Below are the code and all the weights of a small trained network. Each question names an input and a class and asks about switching units off, where a switched-off unit gives its printed mean instead of its output.

import numpy as np


def w(rows, s, z=0):
    codes = np.array(rows[::2]) - 128.0
    scale = np.full(codes.shape[1], s)
    scale[-1] = z or s
    return codes * scale


def f(y):
    return np.maximum(y, 0)


def log_softmax(a):
    a = a - a.max(-1, keepdims=True)
    return a - np.log(np.exp(a).sum(-1, keepdims=True))


def net(x, mask):
    res = np.array(x, float).reshape(1, 5) / 4 @ E
    y = f(res @ A[0][:, :-1].T + A[0][:, -1])
    res = res + np.where(mask, y, B[0][:, -1]) @ B[0][:, :-1]
    return log_softmax(res[-1] @ U[:, :-1].T + U[:, -1])


A, B = {}, {}
E = w([
[159,254,159],'x0',
[131,178,112],'x1',
[182,123,104],'x2',
[199,67,169],'x3',
[130,114,42],'x4',
],0.0085)
A[0] = w([
[58,125,85,250],'neuron 1',
[51,133,120,181],'neuron 2',
[135,123,186,216],'neuron 3',
[149,183,158,198],'neuron 4',
[58,103,103,160],'neuron 5',
[162,179,162,187],'neuron 6',
[39,120,95,213],'neuron 7',
[146,156,253,252],'neuron 8',
],0.011,0.0037)
B[0] = w([
[170,187,29,221],'neuron 1',
[79,152,99,192],'neuron 2',
[67,59,158,196],'neuron 3',
[114,157,127,205],'neuron 4',
[120,156,71,197],'neuron 5',
[97,137,254,204],'neuron 6',
[92,174,56,218],'neuron 7',
[48,93,114,254],'neuron 8',
],0.0081,0.0073)
U = w([
[218,1,52,252],'0',
[97,176,146,226],'1',
[81,189,36,251],'2',
[219,114,69,4],'3',
[148,170,124,32],'4',
[31,3,148,232],'5',
[100,100,140,4],'6',
],0.0088,0.0037)

Each question gives the input, the list of numbers given to net, and the class t.
The units are the neurons (one row each of A and B). Each row of codes is followed by its name. A weight is (code - 128) times the scale printed after its matrix; where a second scale follows, it is the last column's (A, B and U).
mask holds one flag per neuron, in row order. A switched-off neuron (its flag False) gives its mean, the last column of its row in B, instead of its output. The means were averaged over made-up inputs and are rounded, as every weight is.
A unit's drop is (log p(t) with every unit on - log p(t) with that unit switched off) / (log p(t) with every unit on - log p(t) with every unit switched off).
The circuit of an input: a set's keep is (log p(t) with only the set's units on - log p(t) with every unit switched off) / (log p(t) with every unit on - log p(t) with every unit switched off). Starting from all 8 units, units are removed one at a time, each time the one whose removal leaves the highest keep (on an exact tie, the one counted first), for as long as the keep stays at least 0.8.
units of the circuit, in order: the units of the circuit, biggest drop first
most important unit: the unit with the biggest drop
k most important neurons: the k neurons with the biggest drops, biggest first
drop of u: that unit's drop, to one decimal
input [0,4,1,-2,-8], class 5: units of the circuit, in order => neuron 8; neuron 1; neuron 3
input [-7,0,-5,2,0], class 0: 2 most important neurons => neuron 8; neuron 6
input [4,7,7,1,4], class 1: units of the circuit, in order => neuron 6; neuron 1; neuron 7
input [8,7,2,-2,-1], class 1: units of the circuit, in order => neuron 6; neuron 1
input [6,-7,-2,2,4], class 5: units of the circuit, in order => neuron 1; neuron 7
input [7,6,6,-6,3], class 1: units of the circuit, in order => neuron 6; neuron 7
input [1,6,3,3,8], class 0: most important unit => neuron 7
input [-2,-1,1,0,0], class 0: 2 most important neurons => neuron 6; neuron 8
input [6,6,0,4,6], class 1: drop of neuron 1 => 0.2
input [-8,-4,1,-5,6], class 2: drop of neuron 7 => 0.1
input [3,4,-3,6,0], class 5: drop of neuron 1 => 0.2
input [2,3,-3,3,8], class 0: drop of neuron 2 => 0.2
